The same points and some others measured another way (B), then each row and its match in B:
B (71 x 39):
[[ -12  -10  -47 -109   -9 -176   -2   69   90 -125   37    3    4 -179
   106  -43  -80  -34  180    2   54  -61  146   77   35 -107  132 -119
   -33  -10 -182  -16 -120   57   38  -52   58    3   20]
 [-128   -7    3  -33  -51 -181   57    3  -31  -49  -63   99   -6  -31
    69  -33   19   55    2   97   59   -3   47   83   -9   35   79   52
   -68   88  -47   49   -2   10   88  -25   49  -23   87]
 [ -77  -52 -225   -9   66 -154  -25  -39 -216  -25 -249 -160   79  -29
   209  -84   14   48    2  237   82   13  -23  -18   69   14   25  119
    -7   75   44   17   73  117  149  117    2  -76  156]
 [  56   11   46  -62  170   44  -16  -43   13   30  117  135   34  226
  -117   55  199  155 -110   17  128   35  180  120   21 -164  -97  -45
   -50   75  -69   37   38   19 -139   15   39  218   -5]
 [-198   33  -23  -61 -100 -175   60  178  227 -124  105  171   45 -173
    90  -11 -166 -179  187  -52   19 -103   79    8    8   15  137  -42
   -85   51 -164  -28 -214   19    2 -126   10  -41   15]
 [-179   37   23   62  -89 -117   35  158  203  -87   45  210   18 -118
    -4   27  -91  -68   66  -79   70   -3   55   52  -33   80   65  -39
   -60   52  -83  -49 -116  -24   58 -133    3  -77  -68]
 [-104  -35 -287  -43  100 -126  -34   37 -118  -39 -166 -163  157  -54
   248  -86  -71 -115  101  205   49  -69   -8  -92  110  -37   32   95
    -8   70  -13  -12  -39  156   60  102  -38  -49  160]
 [ -86   67  149   16   68  115   21  131  312    3  295  391   31  214
  -248  151  113   40  -99 -187  130   39  175   95  -42  -71 -114  -82
  -101   93  -90  -27  -96  -62 -229 -130    1  194 -151]
 [  57  125  120  222  -23 -381  -11  -21  -71  -56 -165   98   65 -410
    69 -138 -133 -172  201   81  -17  -97   96  243  -18   27  215 -161
   132  -44 -239   17  -24  -39  398 -206   53 -177  -10]
 [-174  -14   69  -63 -107  -86   74   96  173  -82   94  227  -60   22
   -40   54   23   97  -26  -62   96   42   87   83  -51   37   42   -1
  -125   86  -53   -1  -69  -30  -32  -79   51   14  -31]
 [-157   43  125  -85   55   40   96   35  158   42  245  367   53  305
  -164   99  156   50 -144  -21   83  -16  134   70  -18  -61  -81   66
  -157  170  -55   79  -60  -36 -244  -51   17  239   40]
 [ -23  128  -10  289  401  370 -104   75  122  212  150  334  277  527
  -339  188  262  -29 -318  -66  188   96   83  -12   24  -70 -410   51
    11  163  101  -67   71   -4 -279    1 -161  262 -172]
 [-109   46  -55  248  -50 -204  -30   77  -30  -56 -240   47   56 -243
    77  -54  -99  -62   49   59   74   42  -37   81  -29  162   73   -5
    64   22  -12  -65   29   -5  320  -96  -18 -248  -57]
 [ -43   17  -48  -27   89   21  -30  115  178  -49  130  120   65   40
   -38   51    3  -35   44  -71  102  -11  138   29   28 -104  -35  -81
   -47   41 -104  -55 -107   42 -114  -46   -8   94  -66]
 [-145   -7  115  161 -103  -30   30   65  100  -29  -60  253 -100   63
  -155   91  119  255 -196  -84  170  199   19  150 -120  168  -54   16
   -68   83   86  -45  103  -92  118  -91   33  -94 -157]
 [-175  -15  -71   89 -129 -223   22   79   -3  -97 -193   32  -12 -205
   125  -50  -96   14   50   64   74   41  -32   51  -31  155  112   39
   -19   50   -2  -35   -4   14  243  -57   19 -214   11]
 [ -72   52 -202  123   78 -167  -66  120    6  -63 -145  -63  187 -250
   192  -91 -191 -269  207   92   26 -101   10  -35   83    4   78  -32
    71    5 -109  -74 -110  100  166  -43  -63 -140   29]
 [  -2  -19 -113  -51   57 -124  -38   44    3  -84  -45  -62   42 -110
   113  -43  -37   -8  113   58   80  -26  104   42   50  -92   61  -63
    -8    6 -102  -27  -51   83   53    8   28   -6   25]
 [-193  -51 -136 -153   72  117   20  128  165  -30  152  117   61  261
    -7  101   73   55  -79  -17  132   24   73  -93   40  -62 -110   92
  -160  138   30  -22  -87   77 -271   73  -29  157   33]
 [-142  -44 -127 -240  -58 -141   36  161  208 -169  135    9   13 -148
   176  -22 -150 -105  233  -29   40 -106  126  -39   63 -109  143  -62
  -114   26 -178  -30 -234   96 -100  -26   34   30   69]
 [  30    5   83  -83  -63 -343   55  -92 -121  -87  -87   23  -59 -211
   112 -117    4   72  116  139   17  -61  136  213   -1  -67  212  -75
    -8   12 -189   95    8    7  210  -64  133  -26  120]
 [ -27   26 -170   24  491  362  -60  -99 -170  263   79  119  304  756
  -173  127  401  101 -402  205  173   53   61  -99  115 -181 -433  248
   -68  255  181   73  161  119 -402  241 -123  417  127]
 [ -44  125  -38  272  442  456 -114  107  175  231  218  361  315  617
  -375  227  282  -48 -347  -95  199   95   90  -58   39  -94 -471   66
   -13  187  122  -78   46    9 -382   21 -187  323 -185]
 [  55   89   23  152  101 -140  -56   34   25  -20  -37   94  105 -153
   -10  -42  -37 -114  108   13   56  -44  120  137   20  -60   44 -133
    80   -5 -158  -27  -33    5  144 -120    2  -28  -62]
 [  87  151  141  205   37 -369   -2  -58 -105  -15 -128  131  102 -337
    45 -141  -92 -197  183  110  -36 -130  120  252    3  -22  191 -149
   134  -20 -257   55  -17  -39  349 -199   52  -99   31]
 [-171  -98  -77  -16 -166 -212   48   -5 -112 -107 -249  -44 -124  -94
   136  -34   30  258  -66  122  124  134  -43   73  -49  157   91  103
   -77   68   89    0  107   22  236   41   73 -190   54]
 [ -79  -18 -165  -84  318  364  -65   91  144   95  235  142  174  555
  -161  177  241   88 -233  -29  197   71  119 -122   80 -180 -335   91
  -126  167   93  -44  -15  105 -457  142  -93  345  -32]
 [-317 -106 -129  -65 -112   70   50  153  153  -77  -11  121  -67  191
     2  116   68  222 -173  -38  180  168  -45  -74  -46  150  -91  164
  -190  146  174  -65    2   24  -98   60  -11  -41  -30]
 [ -14   43  127 -104 -101 -502  122 -153 -225  -70 -126   54  -19 -286
   195 -193  -47  -36  178  255  -67 -159  116  239   11  -42  315  -13
    -9   42 -248  186  -16   -4  297  -91  153  -41  257]
 [-205 -108 -111 -279   53  122   71   33   68  -12  155  109  -12  411
   -10  105  199  235 -187   52  153   64   77  -72   29  -81 -127  175
  -233  188   84   51  -12   80 -332  152   23  237  122]
 [ -44   13   18   37  286  221    4 -120 -130  197   55  230  125  623
  -231  125  403  262 -420  133  176  127   73   53   10  -78 -315  190
   -94  227  156   94  201   14 -245  132  -33  311   60]
 [-153   43   61  -23  -87 -157   62  130  205  -95  106  224   14 -128
    10    4  -91  -92  112  -62   38  -59  100   76  -21   15  112  -61
   -71   51 -157   -9 -154  -23   17 -145   32  -15  -19]
 [ -74  -45  -56 -123   86  -13   26  -37  -58   10   20   61   22  219
     7   25  162  163 -119  108  114   37   90   38   29  -78  -57   90
  -104  123   15   59   45   55 -105   86   36  143  103]
 [-113  -98  -48 -171  -34  -97   64  -64 -110  -44  -67    7  -85  151
    60    2  163  289 -126  139  122   86   55   70   -8  -13   10  119
  -136  115   49   74   92   48   -9  104   89   56  128]
 [   9   22 -236  123  173  -26 -125  113   18  -39 -113 -108  179 -115
   115  -32  -94 -157  125   43   96  -23   45  -41   91  -63  -37  -63
    75   -6  -56 -114  -51  119   74   15  -74  -68  -43]
 [-127  -33 -154  -79   -6 -145    8   75   14  -90  -58  -37   53  -94
   165  -43  -78  -48  108   93   61  -41   43  -22   51  -16   80   27
   -55   56  -62  -14  -81   90   40   20    9  -44   87]
 [ -99  105    6  486   97   98 -104  143  109   66 -147  248  126   45
  -206  107   47   -9 -185 -101  175  179  -46   73  -76  207 -200  -12
    90   63  121 -152  103  -69  180 -133 -117 -161 -284]
 [-139   41  163   -5  190  379   37  100  315  126  401  515   57  655
  -427  275  344  211 -385 -197  211  138  167   39  -56  -81 -352   60
  -191  210   76    0    5  -74 -484  -23  -48  390 -160]
 [-144  -10   74 -115 -220 -402  113   13    2 -154  -64   90  -92 -309
   173 -106 -121    1  181   88   -9  -77   73  151  -32   49  289  -27
   -74   31 -184   71  -91  -13  226 -114  126 -124  126]
 [-238  -46 -170 -151  213  288   32   73   91   98  196  187  157  600
   -94  159  234   96 -276   60  158   49   38 -165   67  -77 -289  248
  -204  249  154   27  -14   96 -453  172  -84  317  102]
 [-285  -88  -46  -71 -190   41   41  260  363 -168  114  182 -124   16
   -36  139  -43  162  -32 -208  173  146   33  -31  -75  121  -10    2
  -181   67   50 -129 -118  -11  -98  -63   14  -74 -165]
 [-114  -68   14 -165  -86 -212   96  -80 -114  -63  -72   47  -88   36
    92  -40  103  222  -53  157   75   29   66  115  -16    1  104   90
  -121  103  -22  106   57   20   67   40  109   24  161]
 [  -5   96   27   96   26 -326   16  -35 -112  -22 -124   67  118 -254
   123 -136  -96 -185  169  158  -27 -135   79  145   34  -22  172  -49
    66   23 -196   61  -41   14  253 -109   36  -77  110]
 [ -22   37   68  -95  -47 -383   86  -96 -138  -63  -73   52   17 -214
   162 -146  -45  -62  163  194  -36 -142  118  175   30  -67  239  -24
   -16   42 -218  134  -46   23  195  -68  109   -7  207]
 [   7   89 -186  164  187 -147  -91   51  -78    2 -148  -61  252 -179
   156 -100 -130 -297  171  144   16 -121   40   -5  105  -56   32  -37
   114   14 -122  -45  -66  105  159  -29  -71  -71   56]
 [  57   40  -96  100  122  -51 -106  109  102  -69  -16   -9   97 -149
    25  -12  -68  -93  135  -50  101  -10  126   56   44  -93    8 -161
    63  -38 -131 -106  -73   61   65  -66  -24  -29 -115]
 [-222 -102 -180 -148  -59  -88   55   38  -41  -74  -94  -33  -15   80
   153   -4   35  140  -52  131  107   49  -19  -56   22   50   17  162
  -141  127   78   19    7   90  -15  109   25  -24  137]
 [ -96   -5 -269   35  314  183  -67    1 -117  127  -54  -10  253  401
    13   50  171  -12 -189  183  136   25   -6 -136  113  -76 -257  201
   -40  175  136   -1   71  141 -197  182 -117  172  107]
 [-171  -25 -164  135   12    6  -43  122   39  -35 -148   28   62   17
    38   35   -7   43  -73   26  145  106  -47  -43   -4  123  -78   78
   -25   80  110  -95   32   50   82   19  -60 -130  -59]
 [  44  125  106  187    3 -407   17  -85 -175  -15 -197   93   92 -338
    98 -165  -88 -163  163  174  -39 -119   78  236    0   22  209  -86
   119   -3 -217   79   11  -32  391 -161   59 -137   88]
 [ 144   61  -18   82  329   76  -89  -86 -111  115   22   69  168  248
  -113   22  214   49 -123   99  122   10  162  109   66 -198 -170  -40
    50   72  -55   28   97   52  -87   41  -19  221    2]
 [-309 -121  -97 -262 -261 -195  119  146  161 -205   18   41 -139 -114
   189    0 -104  121   92   -1   80   18   19  -33  -20   87  172   79
  -211   83  -26   -8 -136   44   -7    8   81  -91   96]
 [-198   13  -75  -97  244  356   16  140  262  104  349  328  177  601
  -222  213  221   27 -254  -83  168   38  107 -129   47 -125 -320  136
  -191  222   80  -12  -80   49 -527   72 -103  373  -21]
 [  92   42  -50   51  181    8  -91   57   79  -24   55   37  101   -7
   -37   15   30  -38   54  -33  111   -7  163   77   50 -153  -50 -142
    40   -2 -124  -60  -42   57  -28  -39   -9   85  -87]
 [ 106   11   25  -92   25 -296    0  -76 -102  -90  -50  -45  -11 -222
   124 -118  -17   15  176  117   26  -85  177  190   42 -153  187 -135
    24  -28 -230   62  -25   46  160  -46  110   16   95]
 [ 122  122   74  212  135 -246  -46  -84 -155   29 -148   69  127 -186
    14 -111    5 -109   83  135   21  -71  115  214   19  -59   83 -112
   133   -1 -175   41   50   -6  275 -114   27  -40   19]
 [-122  -58  -32 -117 -163 -280   56   44   20 -160  -84   -4  -96 -224
   165  -67  -80   81  128   52   58   -3   66   94  -12   32  195  -21
   -81   20  -99   12  -60   31  161  -38   99 -117   66]
 [  89   46   81  130   37 -185  -44  -24  -36  -43  -97   65   -8 -169
   -23  -47   29   64   47   20   89   29  133  214  -26  -37   72 -141
    71  -21 -132  -11   49  -22  221 -104   62  -59  -73]
 [-225 -164 -195 -301 -168 -221   87   24  -64 -166 -120 -136 -113  -63
   279  -57  -27  189   61  162   80   21    2  -39   28   32  159  138
  -176   89   19   40  -30  113   40  121   92  -73  206]
 [ -42   98 -154  175   68 -356  -33    9 -177  -31 -267  -86  222 -371
   266 -194 -217 -350  262  235  -51 -176   -9   33   88   29  183   -4
   129   12 -165    9  -69   88  348  -72  -35 -196  151]
 [-119   17  106   86  -78 -125   45   37   60  -39  -33  215  -49  -15
   -72   29   58  129  -79  -21  102   79   53  148  -73   92   29   -4
   -53   72  -21    6   33  -62  119  -97   47  -53  -53]
 [-251 -134 -248  -58  -93  -95   25   39 -119  -78 -252 -118  -42   49
   193  -11   32  211 -104  168  143  135 -107  -79    5  156   -1  211
  -115  120  184  -22   89   95  109  146    8 -151  111]
 [-101   78  -71   95  -50 -280  -10  161  124 -125  -51   51  121 -399
   171  -98 -273 -321  305    9  -17 -147   58   36   41   23  199 -113
    53  -24 -216  -60 -197   40  210 -164  -14 -172   -1]
 [ -14   71  -49  174  159  -45  -52    8  -57   46  -88   86  152   31
   -20  -11   45  -64  -35   84   86    1   51   65   29  -10  -64    6
    53   65  -30  -12   40   30   83  -30  -41    1   -9]
 [-120   27 -240   -7   21 -224  -26  133   25 -110 -105  -95  173 -285
   277 -113 -243 -307  280  113   -8 -155   17  -75  106  -20  148  -11
    23   14 -145  -45 -177  130  127  -27  -38 -127  108]
 [  30  108   -9  130   91 -331   -4  -73 -191   11 -176   21  169 -244
   143 -161  -83 -220  166  216  -34 -150   68  139   56  -39  157  -33
   105   24 -186   71  -14   35  280  -83   17  -70  142]
 [-148  -68 -212 -164   51  -42   10   62    2  -60   -9  -55   66   76
   153   -9    2   14   28  111   90  -22   43  -80   76  -62    0   92
  -106   97   -6   -2  -65  123  -98  101   -5   55  128]
 [ -75   20  -53   -5   29 -191   19    8  -55  -35  -73   37   78  -82
   109  -65  -28  -64   76  126   36  -63   59   57   40  -20   81   19
   -12   62  -92   35  -32   48  101  -25   18  -15  101]
 [  92   -8    1  -58   87 -161  -18  -88 -125  -32  -59  -25    2  -32
    50  -57   96  117   25  119   78   -6  148  156   33 -132   58  -67
     7   19 -120   53   52   47   87   10   83   61   68]
 [ -57  -87 -137 -114  -35 -172    0    1  -80 -109 -137 -119  -48  -94
   169  -55    6  139   52  116  100   36   53   44   30  -28   92   14
   -55   30  -25   -1   17   86  107   65   66  -61   86]
 [-341 -172 -185 -278 -247 -119  100  160  141 -202  -25  -24 -151  -28
   209   28  -63  198   25   12  119   79  -24  -90  -17  109  110  136
  -234  104   66  -30  -96   77  -45   77   62  -97   91]]
Rows of B count from 0, top down.

[-129   78  171    3  -77   -8  -83   26  -92  -19   82  -30   74  -91
  113  -10    6   73  -46  102   42   76  -89   85   31   39  -60   64
  100 -130  -19]
54
[  98   11  264  -30 -127 -195   57   -2 -249  125  -83 -140  116   38
    2  -16 -153  -62   36  107   10   71    5    2  125   22  -57 -104
   31  -14 -133]
65
[ 103   31 -116   43   45   18 -122 -150  195  -73  -98   82  -87  120
   28 -108  -88  -33  -54 -208  -55  -61   56   -4   95  -28  144   -8
 -130   -9   12]
62
[ 258 -119  -33 -101  -80   81   -3   -6  -73 -126 -186 -149  -60  219
  -85  -39 -158 -163  -84  -61   -1    0  259 -110   34 -141   24   46
  -38   41  -20]
64
[  14   87   70   20    1 -106  -58  -43   11   14   15   57   17   51
   87  -95    1   25  -52  -58    8   19  -19   16   97   -1   61  -15
  -17  -85  -70]
53
[ -28   29  -16   -2  -36  141 -142  -35   83 -144   -4   34  -24    2
   71  -23  -62   34  -97  -51   16    9   38   34   -6  -11   26  135
   30 -104   29]
0
[ -39   74  -58   53   15  100 -183  -65  192 -112   12  136  -31    2
  106  -28  -78  108 -126 -118    9  -13   11   45   11   20   91  132
   -2 -114   23]
9
[   4  -11   23  -38  -53   78  -73  -10  -28 -108  -18  -79  -24   33
   27  -43  -14  -41  -66    7    8   27   40   15   23  -52  -13   59
   20  -44   32]
17
[ 115    0  151  -25 -111  -91   17  -76 -148   35 -125 -124   40   68
  -11  -57 -152 -116   63    9  -30   33   16    2  125    5  -17  -85
  -17    0  -85]
63
[  18  152  354  104   -6 -450   17   60 -135  343   55   93  236  -23
  126   27 -164  213  -90  120   78   94  -87   44  153  137   23 -128
   31  -77 -224]
57
[ 121  100  142  238  252 -687    8  -74  140  530    7  163  130  112
   48  -58  -95  201 -140  -32  -23  -23 -131   33  290   85  186 -413
 -284  173  -79]
36
[-104    7  132    3 -144  159 -133  -15  -55  -94  -24  -91   65 -127
   50   82 -182   42  -25   99   16   56  -38  106  -15   74  -92  120
  113  -85   40]
3
[  19 -174   79 -113 -110  112   15   48 -231 -102  -70 -365  -33   34
 -101   12    0 -186  -26  191   -5   56   66   10   11 -132 -161  -36
   22  108  153]
2
[ -24    8   70   66  -98   69 -136 -171   50  -19 -135  -45   35  -76
   14   33 -272  -24   69  -28  -70   -6  -82  107   83  112   -7  -23
  -29    3   28]
23
[ 196  -81  121  -68 -112  -87   61  -62 -202   26 -173 -226    8  136
  -81  -63 -147 -205   59   31  -44   24   88  -45  129  -65  -39 -131
  -57   82  -52]
59
[ 132 -211  -17 -146 -129  222    6   25 -178 -208 -153 -355  -87  121
 -137    3  -75 -246  -45   98  -18   28  190  -51  -16 -173 -123   31
    5  110  141]
6
[ 162  -10   52   33  146 -214  -41  278   63  125   87  149  101  195
   68  106  -87  315 -482   65  194   56  290 -111  -43  -98  104  142
   26  -43  -74]
19
[  66   70  -25    4   -1   31 -108  -50   99  -97  -21   97  -35   95
   82  -85  -47   28  -99 -134   15   -7   76  -18   46  -34   94   91
  -14 -113  -53]
13
[ 169  -57   -4  -54  -30  -41    7  -64  -64  -47 -116 -128  -62  166
  -47 -114  -35 -166  -15  -60  -38   -9  100  -54  113 -107   27  -80
  -92   50   -7]
34
[ -35   91  346  -28 -129 -176   18  128 -267  108   76  -52  188  -55
  113   41  -77  114  -71  198  109  135  -23   36   39   58  -95   46
  172 -158 -170]
28
[ 163 -114   23 -142 -102  141   -2  113 -156 -181  -78 -182  -35  162
  -47   -6  -55 -105 -147   60   66   55  259  -95  -40 -164  -54  141
   74  -27    1]
66
[ 101   36 -197   40   23  215 -217 -117  308 -213 -102  183  -98  115
   63  -38 -186   60 -161 -264  -10  -66  159  -18  -11  -18  170  202
  -58 -101   15]
40
[-104   43  126  -30 -103   81  -89    6  -86  -88   41  -78   39  -76
   78  -10   -7   15  -27   84   26   57  -57   76   12   13  -73   79
   97 -110   13]
43
[  47  -86 -151  -24   23  206 -138  -23  136 -190  -62  -55 -109   94
  -20  -17  -50  -31 -162  -71   -3  -30  137  -13  -20 -105   36  109
  -51   26  142]
27
[ -83   86  -10   76  111  -55 -152   50  169    5  136  159   18    6
  136  -15   54  216 -249  -22   71   15   -8   46    8  -10   82   94
   -5  -94   31]
10
[ -36 -155  116  -89   53 -152   76  210 -252   69  111 -336    6   64
  -61  -17  242  -55 -197  302   69   88   32   -8   35 -195 -151 -134
  -17  151  173]
21
[  -7   19  105  -52  -30  -72   -8   30 -121  -20   49  -95    4   46
   48  -92  105  -42  -56   62   26   53  -11    6   70  -69  -31  -24
   18  -50  -14]
25
[ -43   18   11  -10  -39  119 -125   -1   46 -117    9   -5  -10  -10
   64   -7  -45   43 -110   -5   26   23   29   36   -6  -16    2  116
   42  -83   40]
56
[  91 -185   -3 -136  -18   37   58   79 -198 -103  -39 -341  -93  153
 -111  -75  135 -217  -93  135    1   35  129  -56   39 -223 -100  -76
  -48  139  151]
47
[  93 -178 -105 -131  -53  283  -64   90  -47 -267  -81 -217 -109  136
  -80   16  -20 -111 -190   54   40   16  249  -66  -85 -195  -65  164
   34   39  154]
39
